Each row is followed by its class number.
[ -3  -5   8   2   1   8  -3   3 -13   6  -2  -7   1  -1   5  -1   4   1
  -1  -7   2   4   1   1   4   2   0  -5  -4   0  -3  -3   1   4   3   1
   2  -4   6  -3  -2  -1   2  11  -6  -2   1   6   0] : 0
[ -6  -1   6  -4   0   9  -2   5 -17  10  -1  -6  -3   0   2 -13   1  -1
  -3  -3  -5   0   2   3  -4   6   1  -3  -7  10   3   1  -4   1   2  -7
  -3  -5   4  -2  11  -7  -7  16  -5   8   3   5 -13] : 1
[-19  26  16  23  10   3  -7 -17  -4   6  14   4  11 -13  14 -10 -45   2
   5   9   5  25  -4  -2  -9   9   8   5  -7   1  22  -9  -7 -10 -40  -9
   4  28  33  12  10  17  -7  -9  10  16 -21  45   2] : 1
[  0   0   9   1   3  11  -1   4 -10  13   5 -17   5   5   8   8   2   2
   2 -22  -3   1   7   2  -1  -2   7  -2 -17   7  -3  -3   1  -6  -5  -1
   2   0  -9   2 -16  -3   4   9  -7   6   4  12 -15] : 0
[ -1  -3  11   1   1  12  -5   4 -16  11   3 -11   3   2   7   0   2   2
  -1 -14   0   5   2   3   0   3   4  -3  -9   7  -3  -2   0   2   0   1
   3  -5   7   1  -4   0  -2   8  -9   3   1   6  -1] : 0
[  0  -2   3   5  -1   4  -2  -1  -2  -8  -3  -7  -1  -5   3   3   2   4
  -1 -13   6   6   3   0  10  -1  -1  -9  -1  -4  -8  -7   2   3   2   3
   5   3   3  -4  -4   4   3   9   1  -7   1   3  -5] : 0
[-10  -7   6  -3   0   6  -5   3 -17  16  -8   1  -7  -3   3 -13   2  -2
  -6   6  -3   4  -2   2  -2   7  -4  -1   3   2   6   2   2   2   2  -6
  -3  -7  10  -6   9   3  -5  14   1   6   5   0   2] : 1
[  0  -1  -8  -4  -2  -2   4   2   6 -11  -2   1  -6  -3  -4  -7   3   4
   0  -2  -1  -4   2   1   5  -2  -2  -9   3   0  -5  -2  -2   0   6  -6
  -3   3  -9  -4   8  -6  -3   9   1 -15   5  -2 -16] : 1
[-4 -1  5  2  2  7 -3  2 -6  5 -2 -3  3 -3  6  0  2  0  2 -8  1  1  4 -3
  3  2  5 -1 -7 -2 -2 -2  0 -1 -1 -2  1 -2  0 -1 -6  0  3  8 -1 -4 -2  8
 -4] : 0
[ -4   3 -14   8  -1   4   3 -29  50 -36  -9   5  11 -23   8  18   2   8
  -3 -27   5   5  13  -5  15 -14   6 -14  11 -21  -7 -10  10 -17   6  14
   9  22 -31  -6 -20  10  17 -14  15 -18  10  -5 -14] : 0
[-2  0 -5 -3 -1 -2  2  0  5 -5 -3  1 -2 -3 -3 -5  0  0 -2 -1 -2 -1  2  2
  2 -2 -4 -3  4 -1  2  0  0  0  2 -2 -3  2 -6 -2  6  0 -3  3  3  4  5 -2
 -9] : 1
[ -6  -2   0  -6   2   8  -1  -9   8  10  -1  -2   6  -3   5   0   4   0
  -3  -9 -10  -4   6   0  -7  -2   7   2  -6   3   5   4   2 -11  -4  -1
  -1  -1 -18   1  -7  -4   2   2  -1   9   9   1 -12] : 1
[ -4   1  10  -2   4  24  -1 -10  -3  16  10 -23  10  -4  14   1   3   1
   1 -29  -6  -7  15  -1  -9  -2  20  -4 -25  17  -8   0  -3 -15 -11  -7
   4  -3 -21   1 -13 -14   3  11 -15  14   8  14 -28] : 0
[ 16  -1   7   7   6  -9   6  10 -12  25  12 -33 -10  13  -3  29  -3   2
   5  -7   7  -7  -1  -3   4  -5  -1   2  -8  -4 -26 -10   6  -5  -5   2
  11 -13   0  -1 -34  -2  12   4 -11  -2  -2  -2  -2] : 0
[ -2  -3   5   1   0  10  -2   1  -4   1  -2  -6   3  -3   6   1   4   3
  -1 -17   0   5   4   1   5  -3   2  -6  -6   0  -4  -5   1   3   3   2
   2   0  -2  -1  -5   2   5  10  -2  -3   3   5  -6] : 0
[-4  0  5  1  2  6 -3  0 -6  3  0 -5  1 -3  5  0 -2  1  0 -9  1  3  3 -1
  3  1  3 -3 -6  0 -2 -4 -1 -1 -2 -1  1  2  1 -1 -5  0  1  8 -1  0  0  9
 -7] : 0
[  2   1   0   4   0   0   3  -3   2 -12   4 -11  -5  -1  -2  -2  -7   5
  -2  -9   4   6  -1   4   4  -2  -2 -14   1   5  -5  -6   0   2  -3  -1
   5   8   3   0   7   1  -4   2  -2   7   2   1  -9] : 1
[ -6   0  -5   3  -1   2   1  -8  20 -17  -7   3   1 -10   5   1  -2   5
  -4 -20   0   7   6   2  11  -7  -2 -10   5  -9   1  -7   5  -5   2   8
   1  14 -12  -7  -5   8   3   7   9  -2   9   5 -17] : 0
[ -6  -2  -4  -7   1   0   3 -10  12   0  -4  -4  -1  -7   3  -1   1   0
  -4  -5  -7  -3   5   1  -2  -3   2  -3   1   0   1   1   3 -10  -1  -3
  -1   3 -18  -6  -2  -2   2   4   1   8  10  -2 -17] : 1
[ -1  -2   8   1   0   3  -2   6 -13   4   0  -6   0   4   2  -3  -1   0
  -1  -7   1   6  -1   3   2   3  -3  -4  -2   4   0  -2   0   0   0   2
   1  -2  10   0   3   3  -2   9  -3   2   0   3   0] : 0
[ -2  -3  -1   0   0  -6   5   3  -4  -1  -1 -16 -13   3  -3  -6  -9   4
  -7  -9  -1   3   0   7   3  -4  -7  -9   1   2  -3  -6   4  -2  -8  -4
   2   2  -5  -6   0   2  -6  21   1  15  10   5 -27] : 0
[ 2 -2 -2 -1 -3 -5  2 -2 -3  1  1  1 -7  2 -6 -7 -6 -1 -4 15 -1  4 -7  3
 -4  3 -5  0  9  5  2  3  0  3 -2 -6  0 -1 12  0 14  2 -9 -5  0  9 -1 -9
 10] : 1
[-4 -1 -3  2  0  2  1 -6  9 -4 -4  3  1 -5  2 -3 -2  2 -4 -6 -4  3  2  2
  2 -3 -1 -4  5 -3  3 -2  3 -4  0  2  2  6 -7 -3  0  4  0  1  5  4  5  0
 -8] : 1
[ -4  -2  -2  -1  -3   1   1   1   0  -7  -5   0  -5  -3  -2  -8   1   2
  -3  -3   0   0   0   3   5  -1  -4  -8  13   1  -1  -2   1   3   4  -3
  -1   3   0  -5   6   1  -3  10   2  -4   6   0 -10] : 1
[ -4  -2  -4  -3  -2   3   2  -2   7  -7  -4   0  -3  -3   0  -7   1   2
  -3  -6  -2  -1   3   2   3  -3  -1  -7   2   0   0  -2   0  -1   5  -3
  -2   4 -10  -3   6  -2   0   7   2   5   8  -1 -16] : 1
[ -5  -5   0  -2   0  -2   0   3  -8   2  -7   1  -9   1  -3 -13  -3   1
  -6   5  -2   5  -1   6   1   2  -9  -4   5   2   4  -1   1   5   3  -3
  -1   0   7  -6  12   4  -8  11   2   7   5  -2  -5] : 1
[ -6  -7  11   4   2  19  -6  -6  -5   8  -3 -11   6  -7  11   4   7   4
  -5 -25   0   8   6   1   6   0   7  -8  -8   1  -5  -5   4  -2   4   5
   7  -1  -2  -4 -10   5   8   9  -3  -4   5   4  -3] : 0
[ -9   1  -6  -3  -2   3   0  -4   5 -10  -7   9  -7 -15  -1 -20   0  -1
  -2   7  -1  -3   3  -1  -1   2   2  -6   3   0   3   2  -5   0   4 -14
  -7   5  -6  -5  22  -8  -9  12   5   1   5   4 -17] : 1
